Below are the code and all the weights of a small trained network. Each question names an input and a target symbol and asks about switching units off, where a switched-off unit gives its printed mean instead of its output.

import numpy as np


def w(rows, s, z=0):
    codes = np.array(rows[::2]) - 128.0
    scale = np.full(codes.shape[1], s)
    scale[-1] = z or s
    return codes * scale


def norm(h):
    return h / np.sqrt((h * h).mean(-1, keepdims=True) + 1e-5)


def f(y):
    return y / 2 * (1 + np.tanh(0.7978845608 * (y + 0.044715 * y**3)))


def softmax(a):
    e = np.exp(a - a.max(-1, keepdims=True))
    return e / e.sum(-1, keepdims=True)


def log_softmax(a):
    a = a - a.max(-1, keepdims=True)
    return a - np.log(np.exp(a).sum(-1, keepdims=True))


def net(x, mask):
    ids = ['ΓΠΨαδεηθλμσφω'.index(c) for c in x.split()]
    T = len(ids)
    res = E[ids] + P[:T]
    q, k, v = (norm(res) @ M[0].T for M in (Q, K, V))
    z = softmax(np.where(np.tri(T) > 0, q @ k.T / 2**0.5, -1e9)) @ v
    res = res + np.where(mask[0], z, O[0][:, -1]) @ O[0][:, :-1]
    y = f(norm(res) @ A[0][:, :-1].T + A[0][:, -1])
    res = res + np.where(mask[1:13], y, B[0][:, -1]) @ B[0][:, :-1]
    return log_softmax(norm(res)[-1] @ U[:, :-1].T + U[:, -1])


Q, K, V, O, A, B = {}, {}, {}, {}, {}, {}
E = w([
[169,206,169,216,130],'Γ',
[164,162,68,57,195],'Π',
[92,216,133,157,102],'Ψ',
[233,156,67,181,194],'α',
[97,179,119,170,218],'δ',
[136,193,133,245,227],'ε',
[167,201,189,220,137],'η',
[77,218,147,117,109],'θ',
[73,214,213,13,77],'λ',
[44,142,142,99,189],'μ',
[132,109,192,163,224],'σ',
[74,229,159,61,251],'φ',
[87,117,147,219,132],'ω',
],0.02)
P = w([
[188,104,46,102,125],'0',
[169,125,66,84,132],'1',
[156,133,85,84,120],'2',
[150,143,91,94,123],'3',
[138,170,105,96,119],'4',
[103,186,121,83,126],'5',
[99,201,137,78,118],'6',
[71,225,172,56,111],'7',
[64,237,172,62,120],'8',
[84,254,157,39,119],'9',
],0.0072)
Q[0] = w([
[107,168,198,141,189],'H0',
[97,251,163,119,149],'H0',
],0.012)
K[0] = w([
[89,151,158,162,120],'H0',
[42,116,249,136,145],'H0',
],0.014)
V[0] = w([
[26,87,244,217,188],'H0',
[254,6,252,16,191],'H0',
],0.0052)
O[0] = w([
[56,3,230,200,144,253],'H0',
[155,133,243,78,247,18],'H0',
],0.0071,0.0038)
A[0] = w([
[98,142,126,173,189,156],'N0',
[149,185,180,20,98,129],'N1',
[86,74,252,124,116,61],'N2',
[158,110,92,108,27,48],'N3',
[140,144,164,100,141,51],'N4',
[105,229,169,120,119,84],'N5',
[104,83,167,171,22,138],'N6',
[163,78,81,191,153,30],'N7',
[71,142,212,144,134,253],'N8',
[85,213,184,154,159,117],'N9',
[147,139,192,90,173,230],'N10',
[82,56,106,41,113,213],'N11',
],0.011,0.0036)
B[0] = w([
[123,62,175,14,97,197],'N0',
[145,73,82,185,234,205],'N1',
[177,72,134,220,162,176],'N2',
[29,119,89,177,211,127],'N3',
[113,138,86,172,190,132],'N4',
[65,150,157,57,97,214],'N5',
[112,47,22,135,111,157],'N6',
[127,123,136,146,156,137],'N7',
[187,66,77,82,44,254],'N8',
[47,116,201,113,68,242],'N9',
[195,90,186,251,118,192],'N10',
[203,124,69,87,2,159],'N11',
],0.0067,0.0096)
U = w([
[176,192,113,156,125,141],'Γ',
[159,180,157,169,85,5],'Π',
[99,101,51,176,103,58],'Ψ',
[152,140,79,95,158,125],'α',
[49,186,91,137,154,158],'δ',
[66,182,161,206,176,76],'ε',
[131,207,156,194,80,59],'η',
[73,209,86,145,96,108],'θ',
[135,247,186,63,154,210],'λ',
[160,131,134,41,88,215],'μ',
[190,58,204,135,153,86],'σ',
[55,145,146,102,198,246],'φ',
[108,50,61,117,94,195],'ω',
],0.011,0.003)

Each question gives the input, a string of symbols that net reads in full, and the target symbol t.
The units are the heads (2 rows each of Q, K, V and O) and the neurons (one row each of A and B). Each row of codes is followed by its name. A weight is (code - 128) times the scale printed after its matrix; where a second scale follows, it is the last column's (O, A, B and U).
mask holds one flag per unit, heads first, then neurons. A switched-off unit (its flag False) gives its mean, the last column of its rows in O or B, instead of its output. The means were averaged over made-up inputs and are rounded, as every weight is.
A unit's drop is (log p(t) with every unit on - log p(t) with that unit switched off) / (log p(t) with every unit on - log p(t) with every unit switched off).
The circuit of an input: a set's keep is (log p(t) with only the set's units on - log p(t) with every unit switched off) / (log p(t) with every unit on - log p(t) with every unit switched off). Starting from the 12 units with the biggest drops (on a tie, the unit counted first), units are removed one at a time, each time the one whose removal leaves the highest keep (on an exact tie, the one counted first), for as long as the keep stays at least 0.8.
units of the circuit, in order: the units of the circuit, biggest drop first
k most important neurons: the k neurons with the biggest drops, biggest first
drop when u is switched off: that unit's drop, to one decimal
input ω μ μ Ψ σ σ Π, target σ: units of the circuit, in order -> (H0; N10)
input ω λ Γ Γ η θ ω σ μ, target ω: units of the circuit, in order -> (N8; N11)
input θ δ σ θ μ σ λ, target σ: units of the circuit, in order -> (H0; N1; N2)
input φ λ δ μ σ δ σ Ψ σ δ, target σ: units of the circuit, in order -> (H0; N8)
input δ η σ Ψ, target σ: most important neuron -> (N2)
input δ δ μ, target μ: units of the circuit, in order -> (N11; N1)
input λ Π λ λ θ, target λ: units of the circuit, in order -> (H0; N6)
input ω μ ω λ, target ω: units of the circuit, in order -> (N1; H0; N6; N2)
input μ σ Ψ θ σ σ μ, target σ: units of the circuit, in order -> (H0; N2; N10)
input Π Γ φ δ ω λ, target ω: 2 most important neurons -> (N1; N6)
input ε δ δ ω δ Π σ δ η, target σ: 2 most important neurons -> (N2; N8)
input Ψ Ψ μ Γ μ, target μ: drop when N11 is switched off -> 0.3
input Π σ μ φ δ δ σ λ, target σ: drop when N1 is switched off -> 0.3
input Ψ φ λ ω Π θ λ Γ σ η, target σ: units of the circuit, in order -> (H0)
input Ψ ω Γ σ ε ω λ ω η μ, target ω: drop when H0 is switched off -> 0.7
